Where the symbols take the points:
J391: x>J748, k>., j>J324, q>., n>J276, f>J550
J912: x>J772, k>J167, j>., q>J504, n>J452, f>J976
J764: x>J811, k>., j>J892, q>J255, n>J318, f>J847
J883: x>J827, k>., j>J798, q>J578, n>J847, f>J318
J614: x>J167, k>J609, j>J504, q>J450, n>J280, f>J797
J775: x>J441, k>J351, j>., q>., n>J992, f>J944
J578: x>J883, k>., j>J797, q>J276, n>J609, f>J748
J167: x>J781, k>J847, j>J912, q>J614, n>J892, f>J798
J847: x>J144, k>., j>J167, q>J609, n>J764, f>J883
J260: x>., k>J827, j>J434, q>J798, n>J781, f>J490
J411: x>., k>J707, j>., q>J452, n>J533, f>J772
J682: x>J646, k>J636, j>., q>J992, n>J813, f>J441
J255: x>J764, k>., j>J280, q>J550, n>J748, f>J609
J280: x>J892, k>J255, j>J441, q>J351, n>J636, f>J614
J707: x>., k>J811, j>J411, q>J892, n>J490, f>J781
J997: x>J609, k>., j>J450, q>., n>J550, f>J276
J609: x>J847, k>., j>J614, q>J997, n>J255, f>J578
J772: x>., k>J781, j>., q>J912, n>J411, f>J434
J434: x>., k>J260, j>., q>J976, n>J772, f>J533
J811: x>., k>., j>J707, q>J764, n>J240, f>J144
J351: x>J280, k>J550, j>J775, q>., n>J324, f>J450
J892: x>J707, k>J764, j>J452, q>J280, n>J78, f>J167
J240: x>., k>., j>J490, q>J318, n>J827, f>J811
J813: x>J976, k>J797, j>., q>J724, n>J504, f>J682
J450: x>J614, k>J997, j>J944, q>., n>J351, f>J216
J748: x>J318, k>., j>J636, q>J391, n>J578, f>J255
J944: x>J504, k>J450, j>., q>., n>J775, f>J724
J992: x>J682, k>J324, j>., q>., n>J724, f>J775
J324: x>J636, k>J391, j>J992, q>., n>J216, f>J351
J78: x>J490, k>J318, j>J646, q>J636, n>J798, f>J892
J490: x>., k>J240, j>J533, q>J78, n>J260, f>J707
J533: x>., k>J490, j>., q>J646, n>J434, f>J411
J827: x>., k>., j>J260, q>J883, n>J144, f>J240
J797: x>J798, k>J578, j>J813, q>J216, n>J614, f>J636
J441: x>J452, k>J280, j>., q>J775, n>J682, f>J504
J504: x>J912, k>J614, j>., q>J944, n>J441, f>J813
J798: x>J260, k>J883, j>J976, q>J797, n>J167, f>J78
J318: x>J240, k>., j>J78, q>J748, n>J883, f>J764
J216: x>J797, k>J276, j>J724, q>., n>J450, f>J324
J452: x>J411, k>J892, j>., q>J441, n>J646, f>J912
J144: x>., k>., j>J781, q>J847, n>J811, f>J827
J276: x>J578, k>., j>J216, q>., n>J997, f>J391
J724: x>J813, k>J216, j>., q>., n>J944, f>J992
J976: x>J434, k>J798, j>., q>J813, n>J912, f>J646
J646: x>J533, k>J78, j>., q>J682, n>J976, f>J452
J636: x>J78, k>J748, j>J682, q>J324, n>J797, f>J280
J781: x>., k>J144, j>J772, q>J167, n>J707, f>J260
J550: x>J255, k>., j>J351, q>., n>J391, f>J997

The rows follow the links: the fewer symbols apart two points are, the more alike their rows tend to be.

Rows of some points; one shown again gets a slightly different row:
J276: 238 174 536 -322 -131 58 -30 190 128 258 406 206 -238 769 -322 609 64 59 -196 166 122 509 335 -360 -473 -544 300 -678 380 116 -274 -105 -426 131 510 320 -830 228 334 295 -23 451 18 -343 -353 -277 932 26 -1 699 -323 -122 -573 -662 -171 315 616
J827: 89 -118 -192 -25 190 -337 137 -191 94 732 423 -117 369 -205 -440 -345 352 -379 -44 241 -288 -268 116 -65 769 -428 215 -581 862 722 13 -439 367 -207 -47 -879 105 -293 237 700 295 -190 -360 164 134 -138 -28 -47 -290 54 65 -648 -474 -17 -466 -103 573
J578: 279 192 351 -232 108 -149 165 79 37 385 525 12 -23 564 -471 223 203 38 -200 153 99 332 320 -292 52 -747 362 -879 659 313 -159 -160 -156 -28 410 -122 -678 125 245 537 202 242 -204 -129 -276 -290 732 88 -181 564 -280 -235 -705 -480 -368 323 745
J748: 563 349 487 -292 417 -428 -244 21 48 -289 -118 177 -314 303 -491 156 -40 365 -337 -334 778 123 -13 -162 -250 39 139 -472 933 375 -75 -1 -18 -105 395 -182 -568 -244 354 45 -487 -125 -64 -275 -828 -697 99 -167 166 805 -33 29 -710 -576 -376 -24 107
J798: 433 106 -116 142 -97 -423 -174 -76 -64 760 463 -454 510 188 -413 -197 123 -484 -71 316 -466 -465 219 -453 -17 -167 374 75 4 303 -88 -395 269 -16 -162 -749 256 179 -316 848 424 403 168 -154 425 180 528 -313 164 -10 437 -156 -524 244 -84 44 1050
J912: -466 -446 -454 139 -427 661 310 -23 -95 293 221 -67 277 -364 562 -59 119 -272 204 231 -622 19 108 82 398 -215 -349 289 -965 -276 68 -177 187 237 -191 2 274 323 -190 16 570 -81 -197 229 777 535 -320 93 -325 -523 -125 29 706 393 241 -60 -489
J811: -516 -221 -499 71 522 -369 288 -128 83 -240 -127 50 47 -635 49 -562 330 -19 88 -103 -23 -320 -156 586 811 -24 -35 -596 858 496 139 79 208 -610 -250 -454 456 -708 291 -54 -23 -714 -382 504 -167 -188 -815 370 -158 -221 -153 -470 -119 -177 -434 -172 -376
J167: -1071 -504 -461 225 -249 -97 507 13 245 155 -68 -45 239 -275 421 -33 235 -422 370 429 -990 -317 244 510 578 -532 123 -202 -234 -111 244 -70 -78 -250 -554 225 676 -200 -32 103 382 14 145 332 600 393 101 409 -79 -602 -16 -519 -19 18 51 399 336
J255: -646 -176 172 -283 294 -314 247 159 248 -922 -397 376 -493 -96 32 138 123 269 -141 -225 406 302 34 437 122 -114 26 -661 716 64 148 408 -363 -303 117 500 -355 -547 401 -418 -427 -286 -52 219 -775 -558 -100 494 -6 77 -536 -202 -195 -588 -188 159 -497
J78: 768 251 -10 347 314 -649 -829 -137 -226 -187 -403 -284 343 -204 -319 -387 -338 98 -11 -318 397 -647 -406 -162 -343 774 313 534 335 365 -45 88 326 -237 -131 -718 454 -588 -263 175 -214 -11 252 38 -228 -181 -116 -508 372 134 593 118 -425 355 -98 -408 275
J797: 541 211 371 2 -312 -145 -122 86 -117 581 399 -230 130 701 -351 331 -143 -156 -62 310 -282 -2 329 -492 -474 -190 427 231 -183 -21 -137 -88 -314 227 115 80 -89 460 -155 551 253 722 267 -503 228 137 943 -360 248 404 201 136 -676 36 61 392 1306
J847: -870 -422 -143 -163 203 -21 546 -41 364 137 283 172 -17 -319 107 72 474 -188 130 269 -419 52 354 528 690 -726 127 -1000 758 294 174 -2 -190 -353 -67 -44 31 -451 404 29 312 -325 -231 401 -81 -130 53 600 -224 -136 -400 -567 -301 -335 -422 249 137
J450: -615 -65 329 -213 -479 158 191 461 120 -211 -144 182 -315 562 265 671 -33 100 208 235 -341 465 287 43 -536 -369 95 -133 -562 -534 -112 194 -775 222 44 1093 -210 498 34 -319 75 571 341 -266 18 134 788 273 151 -18 -294 25 -179 -338 344 576 188
J944: -256 162 96 -119 -508 686 199 212 97 -91 88 150 -231 300 289 665 -177 17 44 165 -136 712 193 -142 -406 -243 -206 239 -931 -700 -133 20 -331 541 75 754 -502 765 -133 -402 -15 422 219 -352 379 238 397 88 52 -122 -294 270 521 -8 559 274 -314

Each walk starts at a row. The symbols on each line, taken left to right, move it on to the next point.
Each answer is a row, close to the row of the point it stands for.
new walk
866 366 412 150 215 -492 -649 133 -167 -365 -428 -172 -87 422 -315 47 -467 195 -24 -266 536 -174 -253 -374 -798 662 303 609 151 -5 -81 292 -197 180 128 -24 -24 -138 -136 -36 -521 368 400 -313 -486 -302 224 -471 528 397 406 322 -406 73 79 -79 244
j n -> 786 186 89 3 -525 446 -340 -3 -307 560 465 -136 -19 465 85 367 -153 -23 -28 148 -75 402 78 -627 -432 38 -226 548 -891 -428 -211 -380 136 580 330 32 -426 908 -305 250 309 615 60 -321 499 376 386 -425 -129 221 231 472 242 327 427 -205 322
k k q n -> -641 -48 298 -399 -89 59 469 441 273 -241 89 302 -414 453 256 507 33 53 17 127 -119 654 388 127 13 -769 77 -864 214 -232 -92 307 -548 50 269 679 -679 249 387 -109 54 269 -54 -193 -326 -139 619 481 -62 283 -580 -130 -282 -656 -86 664 241
new walk
-688 -341 -194 11 496 -232 276 -37 137 -497 -228 254 -214 -463 12 -334 297 100 -10 -152 15 -76 -177 621 556 -131 79 -747 954 261 160 186 -91 -597 -129 -87 259 -837 416 -286 -125 -636 -168 390 -441 -348 -464 385 -88 -124 -398 -428 -138 -412 -398 -48 -496
x n -> 231 -5 -216 127 541 -406 -95 -189 23 33 93 -70 424 -286 -445 -532 100 -35 -185 -239 235 -438 -197 259 548 137 261 -431 1070 660 -57 -177 409 -505 -92 -963 213 -711 226 391 -91 -551 -240 348 -239 -234 -356 -55 24 142 128 -347 -398 -1 -517 -360 71
j f f k -> -650 -221 -615 -96 182 -106 444 -39 242 268 253 75 281 -369 160 -327 546 -248 64 222 -487 -286 92 421 949 -525 120 -860 734 424 76 -157 216 -471 -248 -355 244 -356 363 365 375 -450 -312 472 140 24 -41 470 -319 -448 -344 -519 -79 -165 -325 60 65
new walk
150 -70 -407 160 27 -292 -110 -274 -81 757 366 -361 692 -199 -245 -337 151 -425 -13 334 -522 -723 -98 -11 329 -41 368 100 186 472 65 -257 493 -240 -334 -851 556 -195 -176 860 455 36 0 161 601 211 77 -217 33 -116 407 -292 -401 402 -74 -137 594
f n f f -> -547 -271 -516 261 281 -397 -21 -153 39 -312 -520 -129 294 -746 232 -690 217 -276 244 -6 -184 -672 -317 663 505 374 9 61 214 331 236 154 272 -475 -677 -259 933 -799 3 -236 -92 -520 -17 606 108 -10 -683 199 51 -548 63 -224 141 344 -144 -151 -355
q j -> -274 -132 -451 111 -99 429 -12 -180 -106 -363 -289 37 135 -471 464 -241 -146 184 113 -241 104 -72 -303 368 200 579 -554 638 -538 -317 110 206 318 108 -243 28 554 64 -246 -711 -39 -383 -103 334 251 252 -884 -7 -135 -410 121 406 896 425 394 -321 -1039
new walk
-654 -130 171 130 19 -227 -99 226 72 -1080 -801 176 -434 -75 366 62 -290 249 121 -136 258 -46 -182 495 -492 456 -58 127 -90 -216 65 539 -441 -90 -252 671 442 -399 -110 -906 -491 -24 447 35 -427 -150 -207 266 319 -163 -193 121 41 6 133 247 -573
f x j k q -> -964 -302 -15 -87 -451 139 313 280 454 -15 -84 25 -88 296 498 340 143 -195 342 607 -823 220 435 360 -164 -483 45 -183 -604 -361 254 277 -501 -52 -272 906 117 118 19 -86 255 426 261 -11 313 376 631 419 5 -400 -397 -109 -145 -128 228 713 381
k f f q -> 525 348 675 -115 166 -244 -301 214 -47 -443 -217 288 -546 457 -283 387 -129 308 -217 -294 697 445 114 -241 -550 -20 139 -201 563 58 -69 266 -421 84 532 226 -647 14 284 -144 -608 162 198 -474 -873 -487 359 -1 73 700 -260 152 -597 -638 -165 152 259
new walk
618 283 479 -72 -400 383 -77 149 -231 403 388 -80 -33 753 -72 555 -162 104 -40 155 166 538 116 -668 -648 -45 -64 539 -826 -501 -181 -157 -85 570 438 310 -596 965 -134 -59 178 693 94 -513 179 100 501 -393 -5 306 12 416 157 50 258 76 179
x k n j -> -420 -214 -218 -147 -620 718 441 11 4 166 258 206 -70 142 607 292 -104 12 75 299 -463 410 122 -97 -75 -161 -431 370 -1052 -802 -140 -195 -150 374 30 621 -144 683 -263 -190 443 205 95 -146 605 527 -107 90 -159 -275 -283 246 811 298 392 124 -361
q k n -> -273 210 392 -149 -187 21 -51 387 140 -994 -576 207 -674 134 273 330 -412 304 31 -209 298 352 -45 88 -774 241 -50 151 -378 -394 56 430 -599 269 108 1061 -132 -118 -78 -680 -535 289 322 -78 -542 -199 248 138 477 41 -229 191 -45 -253 124 230 -358
new walk
-452 60 422 -300 73 -130 321 418 229 -760 -307 499 -732 170 74 378 -48 373 -149 -32 395 518 47 333 -358 -176 -11 -543 426 -150 81 318 -546 -16 291 715 -418 -242 445 -498 -537 -167 102 -71 -724 -507 124 458 -15 336 -428 4 -218 -589 -8 265 -450
f j n n -> 664 306 667 -35 -38 -256 -454 271 -14 -400 -332 -78 -423 569 -253 328 -495 382 -79 -337 500 110 -139 -357 -958 470 236 408 -216 -238 -174 263 -363 290 394 437 -302 167 -164 -56 -551 420 422 -390 -555 -198 400 -172 495 499 160 318 -375 -250 118 164 205
x j f q -> 23 27 150 -30 -270 452 -79 229 -29 -666 -445 210 -403 95 390 366 -396 343 79 -286 408 471 11 24 -583 331 -343 606 -902 -732 -45 249 -335 405 276 812 -226 419 -7 -667 -345 130 232 -216 -4 38 -133 33 26 -3 -223 480 622 -18 360 123 -756
new walk
134 8 40 -77 206 -305 127 -87 159 506 611 -54 253 124 -441 1 237 -164 -160 214 -153 -88 369 -364 471 -477 235 -872 925 626 -44 -371 99 -260 78 -604 -409 -152 375 813 329 -39 -277 24 -8 -178 415 -20 -227 293 -29 -338 -699 -319 -487 155 716
j q j x -> 810 161 -271 193 -269 446 -249 -213 -218 861 685 -356 333 115 -65 -77 -32 -266 -8 195 -222 -110 -7 -615 42 36 -116 634 -789 -262 -70 -493 541 380 135 -712 -84 670 -365 519 562 302 -144 -248 689 539 74 -552 -283 -7 389 201 461 518 217 -196 342
k x n -> -765 -454 -513 181 41 -139 355 -62 128 264 63 -164 485 -425 249 -413 242 -431 171 204 -857 -477 -43 472 753 -270 130 -252 89 198 255 -196 147 -449 -566 -316 774 -360 27 259 418 -244 -60 452 467 266 -236 203 -143 -703 -5 -422 36 217 -27 0 119
new walk
614 52 -425 298 76 70 -417 -242 -252 128 120 -320 386 -401 -98 -575 -62 -42 -51 -334 171 -455 -342 -114 184 680 -130 839 -10 242 46 -245 637 99 -86 -839 377 -106 -326 177 71 -351 -207 128 420 115 -753 -373 -47 -129 497 307 500 620 -32 -561 -330
f f f -> 418 -9 -421 223 -25 309 -201 -317 -203 723 443 -368 671 -329 -66 -387 164 -362 -22 259 -314 -406 55 -297 411 202 -208 415 -308 96 -54 -332 721 95 -116 -732 349 310 -414 510 573 -53 -177 207 783 409 -312 -324 -308 -195 513 -35 368 640 197 -260 172
q f -> 952 267 -85 167 46 129 -562 -237 -428 68 -29 -282 237 -192 -69 -366 -333 153 -79 -357 518 -235 -405 -335 -231 692 -245 815 -506 -70 -98 -287 545 348 42 -423 134 180 -366 -22 -159 -130 63 -84 296 143 -678 -432 62 36 475 538 474 555 189 -590 -433
new walk
398 359 601 -138 -342 -64 -166 179 -33 222 118 -8 -178 808 -185 704 -221 79 31 198 -101 303 215 -425 -655 -176 258 60 -232 -287 -169 71 -327 359 377 395 -461 414 -41 263 17 849 314 -552 -142 166 1063 -144 231 399 150 130 -460 -350 100 374 861
n x k -> -827 -180 -2 -362 67 -39 750 358 519 -57 103 375 -294 186 159 258 356 -72 -32 292 -425 311 482 388 200 -944 87 -888 480 102 -6 76 -362 -247 26 602 -469 0 490 4 65 -1 -203 128 -201 -126 399 564 -114 -52 -657 -461 -312 -635 -208 562 191
x n n -> 516 199 223 -146 535 -557 -238 -150 8 -89 -32 19 11 -162 -505 -268 174 102 -133 -282 702 -288 -99 -39 238 169 255 -556 1141 739 -21 -55 252 -424 85 -830 -147 -627 395 192 -302 -415 -140 157 -575 -557 -193 -72 -10 558 27 -187 -666 -317 -562 -288 126
new walk
-167 -130 -478 231 78 262 -6 -274 -79 -118 -163 -149 329 -721 308 -501 2 -24 82 -140 -103 -432 -310 354 565 510 -417 460 -296 -15 210 33 424 -21 -298 -175 606 -258 -136 -267 98 -537 -197 400 431 257 -1041 51 -163 -652 62 20 778 577 130 -610 -824
k n n f -> 473 83 -274 313 394 -479 -466 -307 -213 50 -250 -303 373 -421 -347 -761 -116 -78 -96 -192 -1 -811 -367 -27 167 594 286 435 571 512 8 -5 573 -331 -357 -835 841 -550 -180 331 6 -228 27 245 151 4 -469 -342 157 -103 482 -69 -152 349 -201 -447 119
q f -> -609 -276 -323 351 324 -342 32 -53 197 -721 -827 -6 116 -618 328 -403 -13 56 124 -104 -71 -370 -489 685 220 545 90 134 132 61 360 368 41 -455 -587 177 903 -891 -66 -426 -194 -293 165 386 -82 3 -511 218 178 -437 93 -239 47 130 102 -106 -605
